The rows lie along a hidden order. The number after each row says roughly how far along it the row is, from 0 to 10. A new part has a new order.
(in the rows, 128 means zero)
[ 68 135 126  96 123 106 142 106 132 125 137 126  90 127 119 151]
5
[119 160 127 153 125 120 163 121 131 123 134 130  95 130 132 132]
5
[101 160 129 129 135 109 142 109 122 126 153 130 134 128 118 137]
4
[ 63 122 129  71 160  89 116 105 112 127 157 125 162 126  93 176]
3
[239 209 136 160 137 134 121 125 120 149 179 137 228 122 130  76]
9
[134 152 133 136 180  98 163 122  95 120 136 145 206 132  88 156]
0
[107 166 131  91 144  98 109  95 112 138 176 127 172 124 105 145]
5
[ 75 139 128  74 127  97 110  96 124 136 162 120 121 124 110 151]
6
[156 183 129 161 134 129 145 122 126 133 158 136 160 129 131 114]
6
[139 170 131  76 120 110  56  79 121 161 205 109 191 121 124 109]
10
[184 185 131 172 138 128 150 123 122 132 160 136 178 129 129 111]
5
[ 67 132 127  96 148 106 142 115 122 124 150 128 123 128 107 162]
3
[188 171 130 204 124 136 218 140 120 111 111 157 115 135 132 111]
2
[ 37  88 124  64 175  94 126 125 121 116 121 126 134 131  94 200]
1
[110 155 128 140 140 114 161 117 121 121 137 135 133 129 117 143]
3
[ 71 143 127 106 134 106 151 111 126 123 143 128 117 128 117 150]
4
[102 145 127  82 104 112  70  83 129 154 179 105 133 122 131 121]
10
[190 183 130 171 131 135 146 127 128 134 154 135 170 129 136  98]
6
[ 51 106 125  83 140 103 131 117 128 120 132 118 110 128 109 180]
4
[191 193 130 136 120 138 106 110 131 150 182 123 163 123 139  82]
10
[134 172 130 135 129 122 131 106 128 138 162 128 146 127 129 113]
7
[202 195 132 172 132 134 166 138 120 129 155 142 180 130 128 112]
5
[ 92 129 123 113  88 134 119 106 146 135 141 114  51 126 150 115]
9
[162 181 129 130 133 122 122 105 125 141 173 126 164 127 130 114]
7
[ 80 132 129  57 121  96  75  85 123 149 176 111 138 120 115 143]
8
[ 13 103 128  31 157  82 105 106 118 129 156 120 163 123  90 189]
3
[  1  69 120  74 124 103 123 129 141 109  98 114  32 130 123 187]
4
[ 84 139 127  87 107 115  97  91 134 141 154 113  97 123 129 142]
8
[  1  66 125  38 153  90  93 112 123 125 137 113 120 124  94 200]
4
[151 167 132 162 146 117 180 127 109 119 135 143 163 130 112 140]
2
[178 193 131 148 129 132 113 112 127 146 180 127 180 126 139  95]
9
[135 169 132 143 156 106 153 120 106 127 159 138 179 127 105 136]
3
[137 144 124 187 107 145 171 131 150 121 119 135  62 134 158 101]
6
[141 178 130 160 134 120 143 114 121 132 158 134 156 128 124 118]
5

Next part:
[131 135 108 125 115 138 117 111 128 127 109 124 117 122 124 131 118  85
 127 125 128 119 124 118  99 126 150  61 116 128 159 165 137  79 162 130
 143 126 130 133 130 110 116 124 119 136 135 108 149 124 122]
1
[121 151 139 129 131 122 146 150 130 110 146 142 130 111 133 105 136 159
 133 135 129 118  86  93 105 124 104 177 130 142  87  97 141 146 172 150
 146 138 143 136 119 113 117 120 131 145 112 145 106 122 130]
4
[122 117 158 126 126 128 130 146 126 144 133 135 125 127 137 111 133  94
 133 134 128 123 112 107  77 123 143 143 120 138 114 143 120 127 116 141
 140 139 132 133 125 100 129 122 127 141 129 137 116 125 127]
1
[ 98 132 125 125 106 133 131 126 132 140 132 133 122 106  95 117 142 127
 147 106 129 113 118 106 147 106  75   1 141 144 131 136 165  68 173 159
 162 137 133 129 130 133 105 124 132 142 107 122 113 128 123]
2
[158 143 106 132 112 116 145 123 126  61 142 131 133 113 143 105 115 201
 139 138 132 122  59 116 134 146  86 255 113 133  73  96 140 151 177 150
 141 136 154 149 111  81 105 112 123 159 145 151 122 117 131]
10
[117  98 158 121 123 127 130 127 124 144 129 127 122 129 133 114 126  97
 139 142 130 122 104 121  96 134 151 115 108 139 136 153 120 123 185 146
 137 137 135 114 124 120 128 114 128 135 120 148 110 131 128]
4
[160 146 106 125 103 120 145 103 123  86 136 128 131 113 142 103 113 251
 141 139 132 115  41 118 128 147  90 252  85 134  86 110 137 151 216 145
 146 131 153 145 114  80 106 112 121 150 156 158 114 118 131]
9
[128 134 135 128 132 131 125 139 128 131 129 134 129 124 132 121 128 102
 132 134 127 128 130 121  86 129 146 134 121 131 137 132 128 132 143 132
 134 132 132 129 127 122 130 124 126 142 116 126 135 126 130]
0
[141  85 167 118 101 131 148 135 121 162 132 130 115 124 161  95 135  83
 130 135 131 112 106  99  39 127 147 196 110 149 141 154 117 149 153 139
 139 133 155 143 134 109 125 118 124 146 108 150 111 128 124]
5
[170 125  99 122  98 120 142 100 118  88 124 121 129 120 144 103 103 216
 143 146 133 115  57 124 124 161 123 255  66 125 107 121 134 141 252 137
 134 125 155 148 115  70 108 114 119 154 177 160 117 119 130]
9
[116  81 160 121  85 130 139 123 122 154 128 127 123 130 127 115 136 105
 137 148 128 121 106 109 104 131 130 112  75 140 153 148 125 119 189 149
 150 140 137 126 127  95 118 121 132 133 154 135 102 128 128]
1
[139  77 162 117  82 132 141 124 121 164 132 127 117 122 160  98 133 126
 136 135 130 114 115 107  68 133 141 124 107 147 148 149 136 147 180 150
 144 132 147 124 132 106 120 120 129 139 136 157 115 135 125]
4
[111 185  92 131 128 147 115 121 135 125 111 137 104  99 113 111 120  67
 125  95 127 121 126 100 101 112 117   5 153 127 160 143 178  61 181 145
 166 118 132 134 130 119  92 133 118 150  78  50 175 122 117]
7
[113 164 111 130 114 146 113 119 133 130 110 134 117 101 111 114 122  63
 127  91 128 119 131  90  99 112 105   1 142 130 162 150 184  60 202 148
 167 124 135 133 135 101  94 128 118 151  87  57 167 121 117]
7
